Here is a tiny trained network, its code and every weight. The questions are about switching its units off for an input and a class, where a switched-off unit gives its printed mean instead of its output.

import numpy as np


def w(rows, s, z=0):
    codes = np.array(rows[::2]) - 128.0
    scale = np.full(codes.shape[1], s)
    scale[-1] = z or s
    return codes * scale


def f(y):
    return y / 2 * (1 + np.tanh(0.7978845608 * (y + 0.044715 * y**3)))


def log_softmax(a):
    a = a - a.max(-1, keepdims=True)
    return a - np.log(np.exp(a).sum(-1, keepdims=True))


def net(x, mask):
    res = np.array(x, float).reshape(1, 4) / 4 @ E
    y = f(res @ A[0][:, :-1].T + A[0][:, -1])
    res = res + np.where(mask, y, B[0][:, -1]) @ B[0][:, :-1]
    return log_softmax(res[-1] @ U[:, :-1].T + U[:, -1])


A, B = {}, {}
E = w([
[230,122,99,83,85,44],'x0',
[137,162,105,157,148,114],'x1',
[86,84,178,200,102,18],'x2',
[193,112,250,150,199,127],'x3',
],0.014)
A[0] = w([
[137,83,54,89,125,105,131],'n0',
[174,159,137,110,166,231,44],'n1',
[113,103,122,100,151,110,125],'n2',
[101,103,171,135,133,129,109],'n3',
[146,128,97,138,121,131,141],'n4',
[41,132,76,121,101,98,168],'n5',
[97,82,124,187,75,40,17],'n6',
[204,101,178,108,240,117,76],'n7',
[236,118,197,136,179,157,176],'n8',
[161,166,117,117,155,202,174],'n9',
[51,150,95,115,93,120,131],'n10',
[192,138,170,122,171,159,118],'n11',
[195,84,103,120,147,71,167],'n12',
[59,134,89,146,79,117,69],'n13',
[197,148,141,62,112,30,99],'n14',
[199,132,62,83,77,154,153],'n15',
[166,87,106,173,137,184,98],'n16',
[141,95,144,183,63,185,116],'n17',
[64,40,156,170,250,104,108],'n18',
[154,167,129,68,180,206,142],'n19',
[44,137,106,157,164,210,86],'n20',
[219,100,128,96,119,39,7],'n21',
[192,84,108,114,135,76,160],'n22',
[178,127,72,81,73,144,128],'n23',
[85,88,189,189,175,92,110],'n24',
[177,139,42,70,106,129,135],'n25',
[138,105,120,190,55,98,69],'n26',
[87,140,133,161,118,190,162],'n27',
[76,138,105,139,92,118,80],'n28',
[93,88,124,170,87,49,163],'n29',
[220,131,188,120,174,146,23],'n30',
[125,184,99,88,135,117,117],'n31',
],0.012,0.014)
B[0] = w([
[158,174,181,151,113,155,168],'n0',
[73,91,127,176,177,78,188],'n1',
[119,135,149,118,135,127,129],'n2',
[123,157,157,142,110,89,159],'n3',
[154,158,127,119,88,142,142],'n4',
[100,131,34,101,101,139,204],'n5',
[170,152,62,26,115,234,186],'n6',
[97,127,104,86,127,134,210],'n7',
[117,79,127,163,188,70,254],'n8',
[132,119,100,96,113,115,214],'n9',
[119,80,70,96,171,103,181],'n10',
[99,120,110,101,129,91,190],'n11',
[156,168,54,92,99,173,199],'n12',
[56,77,131,162,190,108,163],'n13',
[101,131,64,96,157,141,203],'n14',
[179,170,146,160,100,174,199],'n15',
[109,107,140,144,172,130,138],'n16',
[130,148,136,125,147,106,137],'n17',
[134,164,194,206,114,110,223],'n18',
[82,97,55,90,169,116,220],'n19',
[114,158,65,44,100,169,207],'n20',
[24,2,106,192,238,48,182],'n21',
[135,160,96,95,114,175,195],'n22',
[173,149,192,169,91,146,182],'n23',
[168,167,189,195,107,139,224],'n24',
[188,165,197,169,81,146,196],'n25',
[124,133,108,76,122,143,159],'n26',
[99,81,106,119,164,128,198],'n27',
[90,86,149,124,151,87,149],'n28',
[81,68,96,144,195,76,224],'n29',
[161,157,67,33,63,235,177],'n30',
[153,151,129,136,113,118,151],'n31',
],0.01,0.018)
U = w([
[141,157,41,23,67,150,252],'0',
[60,82,82,187,177,49,46],'1',
[202,190,192,253,41,111,91],'2',
],0.014,0.0018)

Each question gives the input, the list of numbers given to net, and the class t.
The units are the neurons (one row each of A and B). Each row of codes is followed by its name. A weight is (code - 128) times the scale printed after its matrix; where a second scale follows, it is the last column's (A, B and U).
mask holds one flag per neuron, in row order. A switched-off neuron (its flag False) gives its mean, the last column of its row in B, instead of its output. The means were averaged over made-up inputs and are rounded, as every weight is.
A unit's drop is (log p(t) with every unit on - log p(t) with that unit switched off) / (log p(t) with every unit on - log p(t) with every unit switched off).
The circuit of an input: a set's keep is (log p(t) with only the set's units on - log p(t) with every unit switched off) / (log p(t) with every unit on - log p(t) with every unit switched off). Starting from the 12 units with the biggest drops (on a tie, the unit counted first), units are removed one at a time, each time the one whose removal leaves the highest keep (on an exact tie, the one counted first), for as long as the keep stays at least 0.8.
units of the circuit, in order: the units of the circuit, biggest drop first
most important unit: the unit with the biggest drop
top k neurons: the k neurons with the biggest drops, biggest first
drop of u: that unit's drop, to one decimal
input [2,6,7,-7], class 0: units of the circuit, in order : [n6]
input [3,5,-1,7], class 0: top 2 neurons : [n30, n29]
input [4,-8,3,0], class 0: top 3 neurons : [n8, n12, n1]
input [1,-6,0,6], class 0: top 3 neurons : [n30, n29, n21]
input [-5,2,-8,5], class 1: top 2 neurons : [n1, n8]
input [0,-1,7,8], class 2: top 3 neurons : [n24, n18, n19]
input [-1,-5,-7,1], class 1: top 3 neurons : [n1, n6, n12]
input [-2,2,-7,2], class 1: top 2 neurons : [n1, n6]
input [0,-2,-8,3], class 1: top 3 neurons : [n1, n8, n6]
input [8,3,-4,0], class 2: top 3 neurons : [n25, n23, n15]
input [7,3,6,0], class 0: top 2 neurons : [n6, n12]
input [-8,7,-2,-1], class 0: top 4 neurons : [n20, n8, n21, n29]
input [0,-2,-6,6], class 1: top 2 neurons : [n8, n1]
input [4,5,6,-3], class 0: most important unit : n6
input [6,-1,8,-4], class 0: drop of n6 : 3.0
input [-8,-7,-7,4], class 1: drop of n1 : 1.6
input [-7,0,-7,3], class 1: drop of n10 : 0.0
